Each row comes from the steps of one walk. Every step used is in the known rows, and no mark comes twice. Write the walk behind each row, first mark first.
Known rows
C -> X -> M -> N: | -18 |   5 |  20 |   0 | -19 |   3 | -16 | -29 | -27 |  -1 |  -6 |   2 |   9 |   2 |   3 |   4 |   5 |  25 | -27 |  11 | -10 |
W -> U -> C -> X -> N -> M: | -14 | -12 | -17 |  -6 | -25 | -11 |   1 | -29 | -30 |  22 |  23 |  15 |  28 |   0 |  -6 |   4 |   4 |   3 |   7 |  10 | -26 |
C -> X: |  26 |  -6 |   6 |  52 | -11 | -13 | -15 | -17 |  15 | -14 | -14 |  -4 |  -1 |  24 |   7 |  31 |  -6 |  12 | -30 |  -9 | -21 |
U -> C: |  30 | -47 |  -1 | -21 |   2 | -17 |  29 |  -1 |  12 |  33 |   0 | -13 |  -1 |  11 |  31 |   1 |   8 |  14 | -40 | -13 |  -8 |
W -> U -> N -> M: | -33 | -18 |  -8 |   3 |  -9 | -43 |  26 |  -8 | -15 |  27 |  24 |   2 | -13 |  17 | -38 | -28 | -21 |  -1 |  34 |   1 |  -7 |
U -> C -> X -> N: |  20 | -15 |  17 |   2 | -30 |   5 |   2 | -26 |  -1 |  18 | -23 |   7 |  31 |   8 |  21 |  20 |  12 |  13 | -36 |   6 | -29 |
N -> M -> X -> C: | -28 | -10 |  11 |  24 |  13 |   0 | -40 | -10 | -23 |  -8 |  -1 | -38 | -17 | -10 | -50 |  13 | -19 |  40 |  -3 |  29 |  17 |
U -> N -> M -> X -> C: | -29 | -10 |  25 |  32 |   5 | -12 | -26 |  -7 | -19 |  -2 | -15 | -40 | -20 |  -3 | -64 |   0 | -29 |  33 |   6 |  26 |  19 |
N -> M -> X -> W -> U: | -22 | -41 | -29 | -17 |   9 | -10 | -13 | -19 | -12 |  26 |  75 | -11 | -28 |  -6 |  -2 | -36 | -14 |  45 |  31 |  23 | -13 |
W -> X: | -13 | -41 |  -7 | -12 |   8 |  10 |  12 | -17 |  35 |  27 | -31 | -30 |   0 |  26 |  12 |  29 |   4 |  29 | -24 | -14 |  -3 |
N -> M -> X -> W -> U -> C: |  11 | -62 | -30 | -37 |   7 | -17 |  16 | -11 |  -8 |  45 |  62 | -14 | -13 |  -8 |  22 | -34 |  -5 |  33 |   9 |   6 | -14 |
W -> M -> X -> C: | -10 | -10 |  12 |   2 |  25 |  24 | -35 | -18 |  13 |  -5 | -18 | -48 | -12 |   9 |  -3 |  48 | -13 |  50 | -26 |  15 |  20 |
X -> C: |  -9 | -25 |  19 |  22 |  -1 |   2 |  -4 |  -6 |   0 |  -2 | -25 | -28 | -30 |   3 | -10 |   9 | -15 |  28 | -31 |  38 |  23 |
N -> M -> X: | -27 |  -4 |  -4 |   6 |  19 | -14 | -44 | -13 | -21 |   5 |  30 | -21 |   6 |   1 | -47 |  13 |  -3 |  35 |   7 | -12 | -11 |
U -> N -> M: | -31 | -12 |  12 |  19 | -16 | -44 |  19 |  -9 | -18 |  15 |  -5 |  -7 |  -5 |  26 | -54 | -21 | -14 |  -7 |  11 | -10 |  12 |
X -> W -> U -> N -> M: | -33 | -31 |  -5 |   6 | -18 | -42 |  28 | -14 | -19 |  28 |  30 |  -3 | -23 |  17 | -38 | -50 | -22 |   3 |  34 |  10 |   9 |
C -> X -> N: |  -1 |   1 |  22 |  18 | -30 |   8 | -15 | -31 |  -3 |   4 | -23 |  10 |  25 |  12 |   3 |  25 |   8 |  17 | -27 |  14 | -26 |
X -> M: | -35 |  -7 |  32 | -22 |  -7 |  -9 |   3 | -22 | -19 |  12 |   2 | -27 |  -4 |  23 |  37 | -11 |   3 |  25 |  -9 |   2 |  24 |
W -> U -> N -> M -> X -> C: | -31 | -15 |   9 |  17 |  10 | -12 | -21 |  -6 | -16 |   7 |   9 | -32 | -26 |  -9 | -50 |  -6 | -34 |  38 |  24 |  34 |   4 |

Which walk is each row?
| -36 |  -5 |  21 | -32 | -10 |   3 |  -4 | -24 | -30 |  15 |   3 |   0 |   2 |  -3 |   1 | -11 |  11 |  29 | -26 |  17 |   1 |
X -> M -> N
| -48 |  -4 |   3 | -12 | -21 |  -8 |  -6 | -27 | -38 |  17 |   7 |   7 |  22 |   6 | -36 |  -1 |  11 |   6 |  -2 |  12 |   1 |
X -> N -> M
| -19 | -23 |  -6 |  31 | -25 | -42 |  20 | -18 | -16 |  16 |  23 |  -2 | -17 |  21 | -36 | -38 | -26 |  -1 |  32 |   6 |   0 |
C -> X -> W -> U -> N -> M
| -23 | -33 |  18 |  19 | -11 | -22 | -14 | -18 | -20 |  13 |  21 | -30 | -18 |  12 | -50 | -44 | -13 |  35 |  10 |   5 |  24 |
U -> N -> M -> X -> W
| -10 |  -9 | -12 | -34 |   7 |  20 |  -2 | -28 |  10 |  14 |  -7 |   4 |  12 |  14 |   4 |  41 |  17 |  25 | -49 |  -8 |  -8 |
W -> M -> N
|  18 | -20 |   1 | -11 | -24 |   6 |   7 | -26 |   1 |  27 |   2 |  14 |  25 |   1 |  34 |  14 |   7 |  18 | -17 |  15 | -44 |
W -> U -> C -> X -> N
|   9 | -10 |  27 |   2 | -18 | -14 |   6 | -24 | -12 |   7 |  -8 | -26 |  12 |  25 |  58 |   3 |   1 |  15 | -20 | -12 |   8 |
U -> C -> X -> M
| -11 | -16 |  21 |  20 |  16 |   9 | -37 |  -6 |  -1 |  -5 | -11 | -40 | -24 |  -9 | -26 |  18 | -19 |  51 | -18 |  32 |  10 |
M -> X -> C
| -29 |   6 |   3 |  20 | -29 |  -8 | -17 | -33 | -34 |   2 |  -2 |  10 |  29 |  10 | -33 |  14 |   6 |   2 |  -4 |   6 | -10 |
C -> X -> N -> M
|  -5 | -40 |  14 |   7 |   1 |  -2 | -25 | -17 |  -3 |   9 |  24 | -31 | -22 |   7 | -11 | -26 |  -4 |  52 | -15 |  11 |  14 |
M -> X -> W
|  -8 | -39 |  14 |  -1 |  -5 | -28 |  21 |  -6 |  14 |  35 |  26 | -15 | -35 |  14 | -12 | -49 | -29 |  33 |  28 |  13 | -12 |
M -> X -> W -> U -> N
|   8 | -37 |  12 |  26 | -23 | -33 |  33 | -11 |  18 |  24 |  10 |  -5 | -33 |  24 |   0 | -43 | -31 |  15 |  18 |  13 | -12 |
C -> X -> W -> U -> N
| -54 | -15 |  -5 | -21 | -17 |   6 |   0 | -33 | -21 |  28 | -13 |  -6 |  30 |  12 | -30 |  13 |  12 |  13 |   0 |   3 |   2 |
W -> X -> N -> M
| -43 | -22 |  22 | -34 |  -2 |   7 |  11 | -28 |   2 |  25 | -22 | -44 |   7 |  30 |  44 |   6 |   5 |  32 |  -8 |  -9 |  24 |
W -> X -> M
| -13 |  -7 |  -1 |   7 | -30 | -11 |  -3 | -30 | -32 |  13 |  -1 |   8 |  34 |   8 | -19 |  10 |  10 |  -2 | -10 |   0 | -12 |
U -> C -> X -> N -> M
| -25 |   4 |  15 | -41 |   7 |  32 | -32 | -36 |   4 |  21 |  -3 | -14 |  35 |  12 |   8 |  45 |  17 |  46 | -20 |  -4 | -16 |
W -> M -> X -> N
|  -4 | -12 |   0 | -25 | -13 |   0 |   3 | -26 | -22 |  19 |  18 |   7 |   9 |  -8 |  30 |  -6 |   3 |  26 | -15 |  14 | -26 |
W -> U -> C -> X -> M -> N
|  -2 | -34 |  -5 | -21 |   0 |  15 |  11 | -34 |  24 |  13 |  -1 | -28 |  -6 |  44 |  41 |  20 |  10 |  27 | -40 | -14 |  37 |
X -> W -> M
